Here is a tiny trained network, its code and every weight. The questions are about switching its units off for an input and a target symbol, where a switched-off unit gives its printed mean instead of its output.

import numpy as np


def w(rows, s, z=0):
    codes = np.array(rows[::2]) - 128.0
    scale = np.full(codes.shape[1], s)
    scale[-1] = z or s
    return codes * scale


def f(y):
    return np.maximum(y, 0)


def softmax(a):
    e = np.exp(a - a.max(-1, keepdims=True))
    return e / e.sum(-1, keepdims=True)


def log_softmax(a):
    a = a - a.max(-1, keepdims=True)
    return a - np.log(np.exp(a).sum(-1, keepdims=True))


def net(x, mask):
    ids = ['ΘΛΞαεπσψ'.index(c) for c in x.split()]
    T = len(ids)
    res = E[ids] + P[:T]
    u = 0
    for l in range(2):
        r = res
        for j in range(2):
            rows = slice(2 * j, 2 * j + 2)
            q, k, v = (r @ M[l][rows].T for M in (Q, K, V))
            z = softmax(np.where(np.tri(T) > 0, q @ k.T / 2**0.5, -1e9)) @ v
            o = O[l][rows]
            res = res + np.where(mask[u + j], z, o[:, -1]) @ o[:, :-1]
        u += 2
        y = f(res @ A[l][:, :-1].T + A[l][:, -1])
        res = res + np.where(mask[u : u + 12], y, B[l][:, -1]) @ B[l][:, :-1]
        u += 12
    return log_softmax(res[-1] @ U[:, :-1].T + U[:, -1])


Q, K, V, O, A, B = {}, {}, {}, {}, {}, {}
E = w([
[171,121,134],'Θ',
[129,232,3],'Λ',
[83,149,238],'Ξ',
[61,172,218],'α',
[218,82,164],'ε',
[111,135,192],'π',
[95,141,229],'σ',
[147,105,222],'ψ',
],0.0071)
P = w([
[70,2,109],'0',
[116,74,88],'1',
[125,122,136],'2',
[124,140,136],'3',
[124,156,138],'4',
[126,166,140],'5',
[131,174,143],'6',
[137,180,148],'7',
[144,185,153],'8',
[152,189,161],'9',
[159,192,167],'10',
[163,197,168],'11',
],0.0085)
Q[0] = w([
[166,173,144],'0.h0',
[78,68,103],'0.h0',
[105,116,2],'0.h1',
[126,71,108],'0.h1',
],0.0078)
K[0] = w([
[60,252,193],'0.h0',
[169,46,69],'0.h0',
[34,69,54],'0.h1',
[182,6,189],'0.h1',
],0.0039)
V[0] = w([
[35,157,132],'0.h0',
[109,11,98],'0.h0',
[185,80,177],'0.h1',
[107,212,109],'0.h1',
],0.011)
O[0] = w([
[191,56,114,247],'0.h0',
[2,62,100,122],'0.h0',
[44,197,52,94],'0.h1',
[226,138,193,145],'0.h1',
],0.0073,0.0011)
A[0] = w([
[100,127,223,180],'0.n0',
[74,154,162,128],'0.n1',
[122,178,76,200],'0.n2',
[76,184,21,147],'0.n3',
[129,128,130,121],'0.n4',
[80,124,173,105],'0.n5',
[129,188,88,196],'0.n6',
[152,17,122,135],'0.n7',
[133,159,54,176],'0.n8',
[172,1,113,163],'0.n9',
[198,163,138,174],'0.n10',
[199,172,145,254],'0.n11',
],0.0094,0.0084)
B[0] = w([
[91,91,213,181],'0.n0',
[71,83,175,144],'0.n1',
[117,201,101,181],'0.n2',
[49,226,81,162],'0.n3',
[126,125,123,128],'0.n4',
[17,82,142,137],'0.n5',
[122,228,98,184],'0.n6',
[213,39,150,143],'0.n7',
[130,217,95,162],'0.n8',
[213,38,172,149],'0.n9',
[194,218,166,196],'0.n10',
[213,255,181,247],'0.n11',
],0.0064,0.012)
Q[1] = w([
[170,161,83],'1.h0',
[152,212,255],'1.h0',
[131,164,163],'1.h1',
[149,83,61],'1.h1',
],0.008)
K[1] = w([
[61,126,253],'1.h0',
[204,205,187],'1.h0',
[183,123,136],'1.h1',
[19,108,113],'1.h1',
],0.0061)
V[1] = w([
[25,124,162],'1.h0',
[155,211,1],'1.h0',
[182,136,196],'1.h1',
[176,159,150],'1.h1',
],0.0072)
O[1] = w([
[205,183,212,65],'1.h0',
[171,21,2,254],'1.h0',
[65,101,110,237],'1.h1',
[97,106,82,251],'1.h1',
],0.0071,0.0065)
A[1] = w([
[221,82,145,229],'1.n0',
[176,34,98,247],'1.n1',
[220,202,136,61],'1.n2',
[183,82,146,244],'1.n3',
[145,196,107,10],'1.n4',
[176,178,81,37],'1.n5',
[119,165,124,198],'1.n6',
[24,162,110,208],'1.n7',
[93,140,215,181],'1.n8',
[178,143,56,4],'1.n9',
[1,153,95,186],'1.n10',
[151,229,183,136],'1.n11',
],0.0077,0.0049)
B[1] = w([
[46,60,140,163],'1.n0',
[124,1,165,162],'1.n1',
[114,98,191,221],'1.n2',
[55,70,120,158],'1.n3',
[136,99,186,185],'1.n4',
[139,109,170,203],'1.n5',
[95,108,124,200],'1.n6',
[57,107,55,179],'1.n7',
[198,120,110,194],'1.n8',
[190,107,186,188],'1.n9',
[23,105,42,161],'1.n10',
[74,140,181,250],'1.n11',
],0.0089,0.011)
U = w([
[50,110,138,156],'Θ',
[150,154,172,19],'Λ',
[120,158,77,253],'Ξ',
[231,154,187,106],'α',
[167,162,121,174],'ε',
[139,154,160,28],'π',
[59,186,1,94],'σ',
[179,58,100,102],'ψ',
],0.0092,0.011)

Each question gives the input, a string of symbols that net reads in full, and the target symbol t.
The units are the heads (2 rows each of Q, K, V and O) and the neurons (one row each of A and B). Each row of codes is followed by its name. A weight is (code - 128) times the scale printed after its matrix; where a second scale follows, it is the last column's (O, A, B and U).
mask holds one flag per unit, layer by layer, with each layer's heads first. A switched-off unit (its flag False) gives its mean, the last column of its rows in O or B, instead of its output. The means were averaged over made-up inputs and are rounded, as every weight is.
A unit's drop is (log p(t) with every unit on - log p(t) with that unit switched off) / (log p(t) with every unit on - log p(t) with every unit switched off).
The circuit of an input: a set's keep is (log p(t) with only the set's units on - log p(t) with every unit switched off) / (log p(t) with every unit on - log p(t) with every unit switched off). Starting from the 12 units with the biggest drops (on a tie, the unit counted first), units are removed one at a time, each time the one whose removal leaves the highest keep (on an exact tie, the one counted first), for as long as the keep stays at least 0.8.
circuit, biggest first: the units of the circuit, biggest drop first
k most important neurons: the k neurons with the biggest drops, biggest first
top k neurons in layer l: the k neurons of layer l with the biggest drops, biggest first
input α α ψ, target α: circuit, biggest first : (1.n10; 1.n7; 0.n3)
input ε α Λ Λ Λ α σ Θ ψ Λ α Λ, target α: circuit, biggest first : (0.h0; 0.h1; 0.n11)
input α α σ, target α: circuit, biggest first : (1.h0; 1.n8; 0.n3; 0.n0)
input Θ α Λ Ξ Λ Λ Ξ Λ, target α: circuit, biggest first : (0.h1; 0.h0; 0.n11)
input Λ ε σ, target σ: top 2 neurons in layer 0 : (0.n9; 0.n7)
input Ξ α Ξ, target α: circuit, biggest first : (1.h0; 1.n8; 0.n3; 1.n10)
input ψ Λ σ Λ ψ Θ π Θ π Λ Ξ, target ψ: top 2 neurons in layer 1 : (1.n1; 1.n11)
input Θ Θ Θ ε Λ, target σ: circuit, biggest first : (0.n3; 1.n10)
input ε ψ ψ Λ ψ ε π Λ ψ, target ψ: top 3 neurons in layer 0 : (0.n8; 0.n6; 0.n2)
input ψ ε Θ Λ Λ π ψ Λ ε, target ψ: top 3 neurons in layer 0 : (0.n6; 0.n8; 0.n2)
input Λ Λ π ψ π π Λ Λ, target ψ: top 3 neurons in layer 0 : (0.n11; 0.n10; 0.n0)
input Ξ ε α Λ Λ, target ψ: top 2 neurons in layer 1 : (1.n9; 1.n1)
input Λ α α σ, target α: 3 most important neurons : (1.n8; 1.n10; 0.n0)
input α α σ Ξ Λ α Ξ Θ Λ π, target ψ: 2 most important neurons : (0.n8; 0.n6)
input π ψ Λ, target Θ: 2 most important neurons : (1.n11; 1.n2)
input Λ Ξ ε ψ ε Λ, target σ: 4 most important neurons : (0.n3; 1.n10; 1.n7; 0.n9)
input π σ ε π, target σ: most important neuron : (1.n10)
input Θ Λ π Ξ ε Λ α Ξ Λ Λ α, target ψ: 2 most important neurons : (0.n8; 0.n6)
input Θ ε ψ Θ Λ ψ, target ψ: top 4 neurons in layer 0 : (0.n8; 0.n6; 0.n2; 0.n3)
input Ξ ψ Λ, target Θ: top neuron in layer 0 : (0.n3)
